Here is a tiny trained network, its code and every weight. The questions are about switching its units off for an input and a target symbol, where a switched-off unit gives its printed mean instead of its output.

import numpy as np


def w(rows, s, z=0):
    codes = np.array(rows[::2]) - 128.0
    scale = np.full(codes.shape[1], s)
    scale[-1] = z or s
    return codes * scale


def f(y):
    return np.maximum(y, 0)


def softmax(a):
    e = np.exp(a - a.max(-1, keepdims=True))
    return e / e.sum(-1, keepdims=True)


def log_softmax(a):
    a = a - a.max(-1, keepdims=True)
    return a - np.log(np.exp(a).sum(-1, keepdims=True))


def net(x, mask):
    ids = ['γεηθμφ'.index(c) for c in x.split()]
    T = len(ids)
    res = E[ids] + P[:T]
    r = res
    for j in range(3):
        rows = slice(3 * j, 3 * j + 3)
        q, k, v = (r @ M[0][rows].T for M in (Q, K, V))
        z = softmax(np.where(np.tri(T) > 0, q @ k.T / 3**0.5, -1e9)) @ v
        o = O[0][rows]
        res = res + np.where(mask[j], z, o[:, -1]) @ o[:, :-1]
    y = f(res @ A[0][:, :-1].T + A[0][:, -1])
    res = res + np.where(mask[3:7], y, B[0][:, -1]) @ B[0][:, :-1]
    return log_softmax(res[-1] @ U[:, :-1].T + U[:, -1])


Q, K, V, O, A, B = {}, {}, {}, {}, {}, {}
E = w([
[99,125,24,39,118],'γ',
[134,154,170,76,181],'ε',
[55,109,10,75,132],'η',
[91,159,185,192,138],'θ',
[137,28,68,73,166],'μ',
[228,113,93,160,67],'φ',
],0.012)
P = w([
[121,171,253,94,93],'0',
[107,106,210,159,82],'1',
[130,104,154,162,108],'2',
[157,114,115,165,147],'3',
[190,129,83,157,175],'4',
[224,149,55,152,202],'5',
],0.0071)
Q[0] = w([
[122,100,86,122,139],'h1',
[110,149,101,128,158],'h1',
[169,116,186,88,130],'h1',
[141,115,148,118,109],'h2',
[99,104,130,117,144],'h2',
[160,130,133,156,130],'h2',
[105,101,100,224,210],'h3',
[133,39,55,29,168],'h3',
[173,3,110,167,8],'h3',
],0.034)
K[0] = w([
[160,134,110,150,142],'h1',
[132,144,119,137,162],'h1',
[128,120,139,78,118],'h1',
[138,127,138,123,106],'h2',
[111,106,127,111,122],'h2',
[146,137,112,153,125],'h2',
[83,130,122,198,126],'h3',
[219,75,68,154,153],'h3',
[170,88,145,96,2],'h3',
],0.045)
V[0] = w([
[98,133,91,138,173],'h1',
[38,136,207,105,171],'h1',
[126,95,70,63,129],'h1',
[147,103,93,105,75],'h2',
[152,173,161,191,94],'h2',
[183,193,191,2,82],'h2',
[203,77,144,119,230],'h3',
[101,179,210,124,129],'h3',
[49,178,125,54,121],'h3',
],0.016)
O[0] = w([
[147,152,117,160,79,119],'h1',
[70,183,147,98,61,64],'h1',
[120,130,109,235,160,214],'h1',
[109,141,151,159,114,190],'h2',
[204,171,87,152,160,42],'h2',
[82,247,111,101,178,139],'h2',
[49,117,191,104,60,254],'h3',
[153,44,165,148,157,28],'h3',
[136,98,54,223,103,18],'h3',
],0.014,0.0064)
A[0] = w([
[178,87,206,213,141,150],'n1',
[181,90,6,90,103,10],'n2',
[235,86,142,169,140,9],'n3',
[92,88,109,75,166,3],'n4',
],0.02,0.0031)
B[0] = w([
[198,180,135,103,166,219],'n1',
[139,42,169,91,251,172],'n2',
[22,104,99,135,57,220],'n3',
[214,104,68,123,73,250],'n4',
],0.016,0.011)
U = w([
[177,231,127,109,195,207],'γ',
[53,119,88,153,71,210],'ε',
[88,112,111,54,161,2],'η',
[100,173,3,160,161,65],'θ',
[145,99,74,206,178,110],'μ',
[164,120,37,144,135,69],'φ',
],0.0068,0.0094)

Each question gives the input, a string of symbols that net reads in full, and the target symbol t.
The units are the heads (3 rows each of Q, K, V and O) and the neurons (one row each of A and B). Each row of codes is followed by its name. A weight is (code - 128) times the scale printed after its matrix; where a second scale follows, it is the last column's (O, A, B and U).
mask holds one flag per unit, heads first, then neurons. A switched-off unit (its flag False) gives its mean, the last column of its rows in O or B, instead of its output. The means were averaged over made-up inputs and are rounded, as every weight is.
A unit's drop is (log p(t) with every unit on - log p(t) with that unit switched off) / (log p(t) with every unit on - log p(t) with every unit switched off).
The circuit of an input: a set's keep is (log p(t) with only the set's units on - log p(t) with every unit switched off) / (log p(t) with every unit on - log p(t) with every unit switched off). Starting from all 7 units, units are removed one at a time, each time the one whose removal leaves the highest keep (on an exact tie, the one counted first), for as long as the keep stays at least 0.8.
circuit, biggest first: the units of the circuit, biggest drop first
most important unit: the unit with the biggest drop
top k neurons: the k neurons with the biggest drops, biggest first
heads that matter: for each layer, one digit per head in row order, 1 if its drop is at least 0.15 and else 0, layers parted by /
drop of u: that unit's drop, to one decimal
input μ γ μ ε ε, target ε: most important unit => h2
input η μ μ ε η γ, target μ: heads that matter => 101
input θ ε φ θ γ, target φ: top 2 neurons => n4, n1
input μ η μ γ φ, target γ: heads that matter => 001
input θ μ μ φ θ φ, target ε: heads that matter => 111
input ε η η γ, target μ: circuit, biggest first => h3, n2
input ε θ η, target η: heads that matter => 101
input θ ε μ θ φ μ, target φ: heads that matter => 101
input μ θ ε, target γ: top 3 neurons => n1, n3, n4
input η θ θ ε γ, target η: top 2 neurons => n2, n1
input θ θ μ η θ, target η: top 3 neurons => n3, n1, n2
input θ μ θ θ η μ, target ε: heads that matter => 001
input η η ε, target γ: circuit, biggest first => h3, n1
input θ ε θ φ, target γ: circuit, biggest first => h3
input μ γ μ θ, target γ: drop of n1 => 4.4
input μ μ θ γ θ γ, target η: drop of n2 => 1.2
input γ γ η, target μ: drop of h3 => 1.2
input μ φ η θ η, target η: drop of h1 => 0.4
